Each row is shifted at random along 6 fixed directions that mean nothing.
Known rows, with every way that one mark hangs from another:
{daferad mafaf {zadi {goda gibu}}}: [ 121 -214   12  268  143  198 -203 -135  -37  -62 -238  183 -144   21
  226  221 -110  395  -62  200   29 -189  203  178   -7 -226  340 -571
 -274   88   -3   23 -295  -54   92  495  184 -105 -118   55  -59 -134
  109  -61   61  -17  135  279  -97 -138   93   -2 -342  -61 -198  -57
  -77 -423  109 -211   92  390  206  118]
{mafaf {goda {zadi vebod}}}: [  99 -346  -96  266   60  129 -125  303   50 -107   41   78   46  246
  456  337  -80  413   38   25   80  219  251  171  128 -117  258 -218
 -323 -205  133   25   46  -77  252  396   85  -92 -103  -98  160 -141
  -61   25   67 -193 -149  266 -151 -188   -2 -323   40 -112 -183   79
  -89  111   50  -91 -277 -208  245  -14]
{daferad {mafaf goda} {zadi finit}}: [ 122  -67   19  265   63   35 -105 -208  146  -40 -305   91 -259   14
  174  231  -52  215   -8  188  207 -276   96   73  -93 -162  272 -403
 -146 -119    1   97 -198   66   34  491  160 -118  -16   86   46   38
  282  102   53    0  209  195 -106  -31  174  121 -312   47 -295  129
 -130 -465   13 -164  -73  335   64  200]
{dirak {daferad mafaf {zadi vebod}} finit}: [ -30  115   22  314  213  -60 -110 -128  102 -158 -237   61  -86  117
  134  243  -41  208  -29   -9  193   -8  178 -119  -81 -337  149 -449
 -130 -104  120  129   32  244  183  421   91 -222  -94  -39  261   82
  267  -30   -8  -30   46  198 -136  -56  193  -28 -241 -158 -215  -31
   43 -235  -12 -148 -210  287    1  204]
{ketu daferad gibu goda}: [ 142 -329  -68  175  190  157 -128  -65 -139 -125  -56    8 -196  -13
  212    3  -21  322  106   15   50   57   10  -18   10 -101   28  100
  -64  108  -52  -28  135   -4  115  271  176   41 -174  -63   75 -160
   90 -224 -105  148  129  205  147  -89 -203 -363  114  -88  -59 -212
 -104   69  107  -90  -63  -37 -220  324]
{dirak {zadi gibu vebod}}: [  41 -373 -134    5   10  309   56 -131  122   22  219  227  -12 -118
  128  140  -77  468   38 -147  -25  -61  217  -12  151 -224  146 -336
 -247   91   24  -40  -26  -86  275  -37   81 -254    3  125  -39 -150
  -52 -146  189 -167  210   89   17  -35  -86 -222 -136  155 -111 -200
   22 -171  251  -10   49 -205  -53  223]
{finit daferad {zadi goda tifip vebod}}: [  39  -10   44  479  137 -229 -166  -74   83 -150  -29   67 -287   38
  188  307   16  101 -165  108  129    3   47   84 -138 -362  209 -187
  -34   15  119  133   79  168  151  244   61 -162   10 -138  253  -30
  358 -204  -53   51   97  288  -79  -69  -50 -135 -131  -96 -273  183
    9 -193   -9 -276 -182  206 -103  316]
{goda gibu {zadi tifip}}: [  52  -97  -69  321  122 -118  -81  -44 -134  -80 -117   58 -233   41
  312   95    0  273    7  234   92   50  145  -70  -35 -323  111 -199
  -56  -58 -126  -17  -46  106   93  458  266    8 -141 -248   60 -155
  204 -319   29  191  -42  228  -15 -209  -75    6 -157 -105 -158 -238
 -149 -155  172 -296  -21  328  -19  197]
{ketu gibu {goda mafaf zadi}}: [ 129 -426 -145   66  -31  106  -49 -105   22  202   28  196  -45 -151
  409  129 -126  445   20  200  231 -182  227   91  194 -135  374 -257
 -260 -119   21  -36 -293 -175  118  620  344  128 -321  117 -167 -118
 -199   55  174 -187   -2   85  -49 -178   25 -165 -140  141 -260 -143
  -72 -128  271  -91 -140   -7  110  140]
{neziv {dirak {daferad mafaf} {zadi {finit vebod}}}}: [  13   40 -210  231  173 -176 -135 -271   58   22 -233  208  -50  -65
   12   19  -93  284   89    0  165 -140  198 -111   41 -378  235 -270
 -140  -54   18   85    3  218  125  354   71 -145 -140   -7  175   22
  298 -138  166 -100  -12  139 -111  -30  117   13  -42  -67 -142  -41
   45  -67  180 -108 -184  185   33  266]
{zadi finit {goda gibu mafaf} vebod}: [  65 -409 -173  364  200  245   45 -122  -46 -216  -65  -58 -267  109
  291  177  -65  251 -150  166  180  168  -23  112  110 -173  267 -334
 -145 -217  -49  -50   30  -21  -78  177  166   20  -30 -165  280 -102
  247 -342 -150  163   33  518   99 -125  -88 -226   -6   44 -282   32
 -143 -172  -38 -171 -192  -74 -205  369]
{zadi {gibu goda} {vebod daferad}}: [ 155 -119   37  331  194   36  -40 -289  113 -240   30  -35 -228 -226
    4  308   21   44   13 -146 -155 -152  -97  -81 -325 -163  109 -343
  113  158    4   79 -189  124   78  -29  132 -174  177  -67  106   42
  408 -126  -17  121  449  253   68   47  -88  -69 -390  -66  -84 -248
  -75 -506  287 -150  110  378 -439  334]
{tifip {kize {zadi {goda dirak gibu}}}}: [ 193 -349 -131  345  128   88   -4   50 -191 -107 -144  199  -24  -67
  284  -16 -134  454   39   50  -90   73  199   32  200 -149  126 -216
 -154   51 -107  -82 -121  152  139  332   66 -122 -219 -153   92 -228
  -27 -382  169  106 -221  381   -4 -143 -196 -134  134 -122  109 -249
 -136   25  351  -27  -41   65  -54  258]
{zadi finit gibu {goda dirak mafaf} tifip {vebod daferad}}: [ 175 -394 -115  429  123  290  108 -128  140 -190  176  178   -4 -109
   35  221 -131  328   72  -95  118  -48  149  126  118 -112  292 -409
 -335  -69   21   48  -69  -22  236  -62  -13 -142   50   85   60 -255
  101 -346    1   23  187  538  150  -98 -214 -474   27  129 -184   15
  -12 -181  116   33   65 -274 -222  423]
{tifip kize {zadi {finit {daferad mafaf}} gibu goda vebod}}: [  47  -63  134  704  207   -2  -47  -50  284 -155   22   11 -215  102
  253  425  -55  -96 -211   52  375   64   41  412   17 -164  366 -389
  -68 -348  132  209  130  167  -40  424   62 -394  -34 -171  478   55
  227   86 -174  -96  -21  395 -194  -68   25 -425  -97  129 -363  348
   54 -478   11 -194 -354    2    8  509]
{kize neziv {zadi {gibu {goda dirak}} {tifip ketu}}}: [  57 -131 -211  223  -18  -89 -160  -60 -157   33  -66  448   28 -181
  112  187 -186  436  204  138  -60 -380  377  -28   55 -296  380 -469
 -230  193 -119   26 -402   54  172  389  233  -82 -185  128 -255 -313
  -22  -90  371 -114  -60  197  -67  -30    1   -1 -112  -56 -148 -109
  134 -114  490 -144   51  275   99  -57]
{mafaf {goda {dirak finit {zadi vebod}} gibu}}: [  34 -487 -193  137  112  177  288  -92   10   83  -48 -151 -119  -19
  500  125  -20  388 -289  288  182  121   57   -4  360  -37  171  -37
  -32 -415   53   39    2  -95   -1  345  136  -82 -115   21  233  -49
  137 -170  128  -66   61  112   38  -50  -39  -79   20  281 -410   40
 -220 -190  117 -107 -343 -310 -173  265]
{daferad {mafaf {goda dirak gibu}} {zadi finit tifip vebod}}: [ 117   17  -87  523  251 -113 -144 -159 -121 -313 -344  158 -222  252
  203  170  -78  239 -166  361  264 -153  202  -15  -64 -342  211 -538
  -93  -92 -122  117 -126  210   49  534   69  -73  -88 -191  233 -162
  444 -363   18  249   44  494   19 -107   79   16  -43 -209 -296  185
  -18 -376  -70 -320 -151  406   64  281]
{kize {tifip {ketu gibu} zadi}}: [ 147 -193   37  145  163 -115  -72  -71    4  -12  -66  199 -177 -171
   87  125  -50  273  117  -45   43 -137  164 -170  -10 -292  108  -72
  -52   33  -79   64 -257  240  165  361  256 -206 -205  -21 -150 -159
   68 -188  127   17   12  148  -30   -2 -129 -203 -205  -12  -50 -317
  -41 -288  346  -92  154  304 -135  307]
{vebod {daferad mafaf {zadi gibu goda}}}: [ 176 -185  -13  428  182   78   38  -56  -84  -76 -231  183 -176   91
  136  153  -77  146   68   -3   75   56  195  107   77 -279  129 -153
 -113  -35   -9  100   90  124  264  357  134 -256  -83 -136  252  -58
  162 -114   -9   61  -69  347 -165 -117  -58 -266   -2  -56  -71 -107
  -63  -42  252 -134  -87  208   19  354]
{neziv {daferad {zadi goda}}}: [ 147 -354 -172   52  -70  117   62 -123 -138  165 -155  400  -66 -104
  227   11 -116  438  142  -11   92  -18  235   59  226 -273  143   17
 -205  102  -28  -27  166   84  264  250   80 -173 -157  106   47  -81
   74 -170  123 -126 -111  279 -128  -72 -125 -182  136   98  -74 -137
 -130  217  189   41   -9 -135  134  223]
{tifip {ketu daferad {goda dirak mafaf}} zadi}: [ 310 -461  130  490  233  107  -74   51  327 -100  -26 -237  -74 -277
  245  330    7  248  -51 -110   93  -74  -25   40  -29   49  168 -276
 -235 -215   74  163 -449  -11  170  448  270 -166 -160   52  -19  -68
 -124  -63  -21   -3  154  322   63  -91 -187 -439 -219  -48 -102  -30
 -212 -423  254  131  -56   47 -375  344]
{neziv {daferad {mafaf {goda dirak gibu}} {zadi finit tifip}}}: [ 155  -66   47  552  242   32 -186 -145   39 -239 -227   53  -62    1
  181  287  -55  289    5  193  143 -294  171   96 -108 -102  330 -573
 -230  -90   -9  187 -206   62   66  576   93  -95  -40   73   67 -135
  342 -115   32  103  231  434   29 -111   29 -105 -313  -25 -204   95
 -159 -541  -14 -173  120  349  133  207]
{neziv {daferad {zadi gibu}}}: [  53 -108   20  416  127  -59   38  -87   59 -115  -70  -32 -119  -73
  238  229   71   24   77 -128   24   72   88  -12  -64 -224   81 -158
   20 -131  -34  106  119  114  160  389  306 -233    9 -132  311   79
  211   18  -21  -12   28  241 -148 -121  -54 -196 -210   40  -50 -223
 -110 -218  162 -149  -45  183  -73  242]
{vebod {daferad {mafaf goda}}}: [ 195  -51  159  415  220  -70 -147  -77  175 -329 -177    8  -95 -108
  -82  275  -28   64  241 -262 -157 -235   33 -123 -331 -101  124 -362
 -112   79   76  136 -321  217  226  232   18 -127   61  -84   44   78
  309  -14   38  108  285  255  -65  -33  -38  -87 -395 -263  123 -267
 -195 -394  359   25  174  614 -239  228]
{tifip ketu {kize neziv}}: [ -39 -106  -53  149 -122 -312  102 -220   40   90 -133  211 -237 -339
  169  124  -10   10  108  -40  107 -222   56  -93    5 -238  166  -29
  121  -81 -158  -35 -238  279   -4  356  352 -123 -151 -127   53  135
  147   40  245 -150 -133   29 -269    9  -37   91 -136   63 -168 -176
  -53 -238  444  -12 -213  321 -223  223]
{tifip {kize {zadi gibu {goda {dirak daferad}}}}}: [  94 -289 -127  302  -13   70   92   21  -47  105   36  394  149 -164
  215   23 -222  380  186 -111    9    6  367  153  319 -170  247 -208
 -271  -34   24  -23   20  118  307  353   64 -278 -266   55  103 -156
 -195 -103  248 -219 -259  241 -154 -128  -98 -269  135  104   19 -161
   46  146  500   91  -54 -194   81  226]
{gibu {goda dirak {zadi vebod}}}: [ 128  -53 -137  207   17 -240  -84 -266  -37   32 -186   34 -217 -162
  319  157  -30  213 -204  301   90 -189   20 -129 -146 -278  178 -404
  111   15  -85   35 -387  116  -32  438  273   28 -108 -147   32    4
  307 -147  159   50  131  181  -20  -73  123  344 -270  -87 -318  -57
  -70 -451  216 -294 -219  387 -166  155]
{kize neziv {tifip {ketu daferad}} {zadi {gibu goda} vebod}}: [   9 -239  -72  300   95 -145   28   47  -77  -65   43  105  -70 -125
  130  443  -86  157  139  -58  -26 -156  186  -30   40 -225  356 -180
  -70 -104   -4  153 -140   34  157  286  508 -145 -249  186   59  -66
  -26   87  142 -179  -45  219 -153   77  -46 -264 -126   87 -188    3
  159 -166  334 -168 -129   11 -177  144]
{mafaf {goda {zadi finit}}}: [ 197 -387  -65   -3 -171    5  394 -339  192  200  -74  194 -184 -359
  127   10  -90  262   77  -23   85 -294   69 -224  107 -100   70   78
  -24 -141 -111  -16 -140  198  160  198  134 -154  -70  189  -90  133
  117 -126  259   19   96  106  -35   37 -153  154  -75  304 -133 -203
 -251 -168  372  182   31   -1 -360  435]
{zadi goda {tifip {ketu daferad}} vebod}: [ -55  -18  195  706  271 -257 -361  155  154 -384   42 -195 -202   97
  248  515   15 -188   21   21  212  163   55  242 -303 -227  358 -467
 -202 -277  120  132  -87   61  125  542  374 -183 -148 -249  292  -27
  227   63 -214  -56   32  380 -184 -154   72 -445 -340 -208 -353  146
  179 -408  -49 -306  -59  211  -16   66]
{tifip {zadi finit gibu}}: [  72 -313  -47  153 -102  143  160 -141  266   93  150  401  103 -228
   33   75 -139  276  224 -230   72 -217  318   10  150 -192  231 -263
 -282  -80  -58  -10  -59  151  291  215   63 -363  -18  193 -112  -49
 -108   17  169 -234   -9  164 -132  -48 -117 -276  -51  232  -67 -267
  -14 -134  299  164  144 -119  -51  263]
{gibu {goda dirak mafaf}}: [ 158 -221 -102  323  212  155 -201  -69    1 -198 -239 -200 -235  -43
  227  203   -7  357  -81  126 -112  -12 -107  -20 -173  -68  119 -424
  -46   84  -27   47 -400  -65  -97  202  150  175   55 -149   52 -158
  287 -257  -39  236  258  344  178 -133  -10   70 -299 -242 -122  -83
 -288 -350  127 -215  -86  387 -283  144]
{vebod {daferad {zadi finit {gibu {goda mafaf}} tifip}}}: [ 145 -162  -46  367   60   13  142 -385   95  105 -119   78 -387 -206
  121  238  -22   96  -13  219  272 -248   33   84  -48 -221  241 -224
   23 -161  -54  128 -103   41   31  293  308 -104   25  130   71   -7
  340  -83  -20   91  287  261    2   -8   -4  -45 -290  270 -385   31
 -141 -434  151 -226  -13  212 -259  447]
{daferad {mafaf {goda gibu}}}: [  94 -277   -9  285  191  192 -159   25  -32 -296 -167  225   14   92
   67  164 -151  391  162 -105 -185 -153  239  -17  -50 -128  204 -410
 -280  130  -18   17 -238   73  194  299  -34  -50  -41  -51   -8 -134
  138 -189   94   72   63  348  -35 -132  -89 -188 -153 -276  112 -228
 -187 -109  295   21  182  415   36  106]
{zadi {goda mafaf} {tifip kize}}: [  57 -187  -10  155 -132 -120   92 -391  150   87  -82  370 -283 -402
   39   90 -147  156   78   31  195 -354   95   59  -51 -272  252 -332
  -80   76  -69  -27 -372  163   44  188  181   -6 -186   52 -103   20
  175 -225  177  -15  139  184  -91  -34  -52   66 -281  111 -198 -139
  -51 -389  388  -24  156  330 -198  373]
{daferad mafaf {zadi finit gibu {goda dirak} tifip vebod}}: [  50 -191   -8  456   30  -13  253 -244  187  -58 -105  147 -138  -35
  144  246 -110   26 -186  133  292 -144  197  129   93 -271  264 -437
 -124 -272  -78  152  -96   72  139  352  225 -291  -93   83  240   11
  187 -135   94    0   16  366 -148  -48   10 -179  -67  206 -416  188
  167 -461   -5 -173 -124  -33  -92  440]
{mafaf {goda dirak gibu}}: [ 135 -511  -37  257  117  298   33   66   86 -113  -23 -149  -15  -71
  374  234   -7  402  -58   39 -165   22   30  120   99  116  199 -173
 -176 -147    8   21 -258 -190   46  270  124  -20   54   47   24 -141
   65  -98   61  -35  192  245   54 -146 -154 -184 -161   61 -129  -81
 -332 -290  160  -21   -4  -38 -135  118]
{goda {dirak finit} mafaf {zadi gibu {tifip ketu} vebod}}: [ 110 -333  -56  295   93   39  290 -237  221 -102   82  232   -3 -296
   56  156 -125  355  -39 -131   87 -172  264 -354  121 -245   81 -369
 -163 -110 -101   65 -350  253  295  171  115 -227 -128    4  -42 -126
   13 -469  276   93  -19  379   88  -87 -223 -195  -86   18  -63 -257
  -22 -204  424  176  108   87 -396  445]
{neziv {dirak {daferad mafaf} {zadi vebod}}}: [  15  -92 -155  265  248  -39  -71 -119   71  -37 -152 -199 -140   73
  247  168   38  204 -118   80  165  160   -7   21   62 -265   78 -244
  -20 -199   81  184   59   -7   -3  241  227 -134  -81 -144  395   26
  272 -143   -3  -13  102  115  -21  -41   93 -108 -156   11 -254   71
  -23 -332  108 -258 -406   19  -61  329]
{tifip kize {zadi {finit vebod} gibu {goda mafaf}}}: [ 185 -288   12  385   68  151   56 -235  327   -3   29  332 -171 -268
  109  261 -158  239  -27  -94  225 -201  153  221   58 -179  394 -417
 -199 -100   51    7 -195  182   78  245    6 -263  -94   68   27  -36
   37  -86  104 -143   54  341 -113  -34  -77 -231 -118  141 -198    1
  -14 -311  241   44   31   25  -92  451]
{daferad {zadi finit gibu goda vebod}}: [ 223 -305 -122  226  187  522  -74 -138   -5 -199  -31  147 -240  138
  185  175  -73  538  -87   81   66  118   70  140   68 -197  125 -356
 -236  166  -26  -37  207  -12  124  -63  -58 -246  121    3  121 -296
  194 -346  -63  174  224  453  198  -35 -114 -222   28   30 -212   77
  -10 -134 -147 -156  -22 -219  -19  355]

Rows:
[ 146 -407   75  280  118  213    9  -12  261   16  -62  163 -127 -120
   86  335  -63  421 -142 -210 -140 -109  108   99   87 -113  244    6
 -228   85  194  112  -49   15  282   64 -110 -261   39  249   55   11
   80 -111  108 -147  104  254 -150  -28 -227 -317    0  -15  -43  127
 -186   34   99  112  -60  -38 -141  417]
{finit {daferad mafaf} vebod {zadi goda}}
[ 261 -270  -72  134   12  155   83 -357   94  109  -74  234 -181 -343
  139   12  -85  355  -85  104   22 -257   56    6   51 -205  137 -322
  -45  159  -92   17 -322   87   55  148   60 -202  -27   33 -148 -158
  121 -269  154   52  279  196  113  -24 -107  111 -194  178 -187 -192
 -111 -485  408  -61  132  162 -209  383]
{tifip {zadi gibu {goda dirak}}}
[ 132 -227   87  434  349  -11 -123  -92  -39 -229  -75   -5 -361    8
  102  250  -51  117  -40   80  210  -25   65  -17  -64 -264  125 -239
  -98  -62  -16  130  -55  124  106  299  295 -242 -299  -56  143 -139
  160 -343  -89  221  111  394   75    8 -136 -404  -92  -38 -180    9
  117 -363  186 -192   16  125 -223  554]
{kize {zadi goda {tifip {ketu {daferad mafaf} gibu}} vebod}}
[  78 -268   -2  222   42   65   -5  -66  -14   -4 -175  249 -308  -98
  120  227  -91  309  132   49  196 -222   97  133  101  -77  154   69
 -102   18  -45  102  -40  101   48  189  119  -88 -206   61   22 -135
  133 -166   94  -10   40  213  -55   34 -190 -281   79   36 -212  200
 -143  -96  298   41 -136   41  -94  399]
{zadi {tifip {ketu {daferad {mafaf goda}}} {kize neziv}}}
[  78 -184 -205  196  217   61  -37 -149   36 -134 -129  -81  -97   19
  255   84  -38  347  -92  134  107  196   16  -39   84 -239  109 -262
  -71  -74   65   70   52   84    3  159   55  -94  -72 -158  265 -101
  270 -276   61   85   50  198   93  -16   26  -46  -50  -40 -234  -62
   31 -162   45 -205 -244  -56  -84  206]
{neziv {dirak finit {zadi goda vebod}}}
[  16  162  -64  501  195 -216 -357 -100  -78 -159 -142  191 -241  262
  325  332  -57  117 -138  327  276 -116  186  133 -106 -374  399 -506
  -49  -83   74  152  -56   92   16  657  154  -38  -92 -327  296  -67
  372   34  -49  -48   64  313 -126 -202  243   36 -213 -156 -324  254
   -8 -313  203 -407 -320  497  279  143]
{finit {daferad {mafaf {goda {zadi gibu vebod}}}}}
[ 105 -300 -115  251   44   60  120 -161  -77  -36  -73  236 -175 -114
  104   16 -138  322  123  116   74 -101  180  -29  108 -258  217 -201
 -210  -43 -125  -63    2  133  143  219  148 -142 -155   99  -31 -144
  120 -355  100  166  -22  325   32  -31 -171 -103   -5  142 -109 -212
  -39  -79  197  -83  163   10 -150  345]
{kize {zadi finit {goda gibu} tifip}}
[ 128 -413    9  258   -9  -53  168  -28  100   25   -1   46   51 -216
  315  173  -79  210   29  -44  -41  -90  179  -60   63 -113  220 -149
 -149 -182  -43   -7 -241   35  247  555  323  -84 -213   40   -5   87
 -107    5  214  -70 -116  125 -183 -136 -140 -163 -157   27  -50 -344
 -114 -122  337   34  -13  135 -154  160]
{ketu {goda gibu zadi}}
[ 207 -272  115  250  149  -41   94 -264   81  117 -182   29 -435 -265
  243  219    4   93  -81  158  327 -317  -66   73   87  -37  114   96
  182 -175  -41  183 -188  197 -152  463  283 -200 -280    2   58   34
  124    0   53    1  152   80  -38  113 -109 -123 -120  251 -324  103
 -183 -579  444  -33 -269  206 -270  631]
{tifip {ketu {daferad {mafaf goda}} gibu} {kize neziv} zadi}
[ 221 -152  -39  303   82 -232  126 -274  -20 -113   36  241   -3 -307
   32   54  -31  269   47  -66  -37 -266  190 -360  -71 -327   34 -285
  -25  102 -148   23 -305  320  334  197  125 -161  -89  -82  -90  -86
  194 -484  225  130  119  315   50  -88 -228    7 -126  -85   37 -421
 -102 -316  426   12  151  335 -354  412]
{goda dirak gibu {zadi tifip {vebod daferad}}}
[ 105 -404  -34  349  153  298   35   63  314  -63   64 -392  -46  -87
  292  265   36  358  -51  -18   68   89  -25   66  103   78  206 -418
 -302 -359   94   70 -242 -215   63  254  233  -48   29   80   75 -102
  -54   -5   16  -22  199  193   93 -150   -8 -194 -321  165 -222  -14
 -235 -431  -15  -55 -169 -197 -225  206]
{goda {dirak {zadi finit}} mafaf}
[ -63   17  -52  446   62 -259   -7 -218   73   26  -25  143   10  -61
  248  212 -109  132 -104  266  363 -249  286   19   52 -305  427 -593
 -199 -347  -23  107 -206  105  107  691  306 -119 -243   29   97    3
  164  -57  113 -141  -17  250 -152 -172  165   -3 -257  142 -440   75
   82 -494  113 -218 -164  167   75  247]
{goda {dirak {daferad mafaf}} gibu {zadi finit tifip vebod}}
[  11 -393   91  299    9  148  270  -30  344   59  145 -131 -200 -201
  260  311   77  136  -94  -92  -22   31   42  127   72  -52   99   44
  -44 -246   39  118   26 -126  164  106  282 -254   95  151  120   26
   24  -15   67  -65  186   35  -96  -57 -218 -315 -227  321 -245  -49
 -139 -322   98  -96  -24 -187 -281  388]
{finit {zadi gibu tifip}}
[  92 -143  107  359   51   66  170 -179  255 -105   45  402  129 -199
  -72  217 -156  296   48 -331   17 -259  365  -31   52 -252   61 -459
 -209  105   -8  153 -156  252  426  119  -22 -438  -98  178   85  -50
  -10 -259  266 -102   51  285 -131  -29 -152 -321  -92  -25   26  -92
  125 -309  307  155  107   82 -113  471]
{goda {dirak {daferad mafaf {zadi gibu {tifip kize} vebod}}}}
[ -41 -114  -92  167 -203 -224  115   -6   40  231  -24  186 -145 -141
  399  214  -23  205   82  178  277  -86  181  142  158 -215  258  -34
  -46 -220  -47   18  -41   46   47  462  368   -4 -245  -21   31  -15
  -38   91  222 -226 -199  -40 -282 -110    9   15  -62  193 -367   13
  -30 -136  209 -195 -364  -31  105  141]
{goda {zadi {tifip {kize neziv}}}}
[  55 -146   41  250  176   53 -376 -109   44   44   84  171 -297 -100
  228  233   34  446  -68  188  101 -188  135   95  -17 -209  253  -99
 -153  144   62   64  -86  -17  109  351  116 -169    4   61 -154 -293
  170 -138   21  -68  268  130   79  -99  -99 -251 -242   59 -257   91
 -116 -275   96 -201   41  175   62  265]
{finit daferad {zadi {tifip {ketu gibu}}}}
[ 159 -454  -55  -45   36  296 -146  -62   84  186  107  363  -53 -193
  221   88  -96  578  107  -19   83 -167  270   66  203 -148  205 -144
 -305   95  -18  -51 -215   -9  195  287   87 -289 -129  176 -326 -284
 -167  -93  160 -239   88  107    9  -54 -143 -354  -84  150 -131 -208
 -102 -170  314   86  137 -100  107  220]
{tifip {ketu gibu} zadi}
[ 136 -221   51  446  212   28  165 -352  166  -18 -177  -78 -411 -188
  177  307  -15  146 -204  161  242  -97  -36   50  -40 -251  280 -246
  -58 -250   40   84  -72  105   24  324  243 -129  -82  136  170   71
  347 -266  -50  141  229  345  -10  -24  -54  -23 -296  190 -399   68
 -125 -416    7 -181   -4  168 -321  531]
{dirak {daferad {zadi {finit vebod} {goda gibu mafaf} tifip}}}
[ 129 -118  -55  367  203 -155  -90    0   32  -13 -172 -108 -376  -26
  314  228  156  152 -117   47   55  166  -55   -6  -50 -236  106  211
  108 -139   83   39  148  115  122  269  167 -119   59 -199  272   51
  335  -86  -45  -19   64  133 -141  -84  -92 -116   -8  -72 -186  -18
 -248    6   17 -241 -341   93 -202  333]
{finit {vebod daferad} zadi}
[ 182  -43 -108  296  170  -23 -119 -156  -83 -142   32  164 -176  -23
  171  136   13  270   57    7   54   15  109 -133  -83 -333   85 -270
  -20  107  -44   -4   35  179  214  172  128 -154   12 -275  110 -139
  235 -256   14   88  142  286   54 -124  -64  -63 -110 -102  -59 -251
  -68 -169  284 -191  -77  213 -106  311]
{goda {zadi gibu {vebod daferad}}}
[  64 -226  -12  174  -19  -23  166 -310  199  133  -52 -107 -291 -273
  179  109  -30   62  -41  124  191 -125  -56   17    3 -155  227 -230
  -56 -237    8    6 -117   38   13  304  280 -155  -85   84   55  125
  189   41   97   -4  200   26  -67   21   66  137 -361  330 -366 -104
  -57 -477  162 -141  -44   41 -258  308]
{dirak {zadi finit goda}}
[  10 -115 -309  238   97 -148 -159  -36 -156  -54 -124  157  -85  127
  292   15  -67  357  -51  188  236   60  231 -102  144 -424  185 -465
 -167  -93  -37  -25 -155   64  140  420  190   67 -211 -299  182 -169
  113 -275  108  -40 -133  267  -35 -205  139   11   15 -187 -194  -59
  -21  -29  193 -239 -358  141   60   95]
{goda {dirak {zadi vebod}} mafaf}
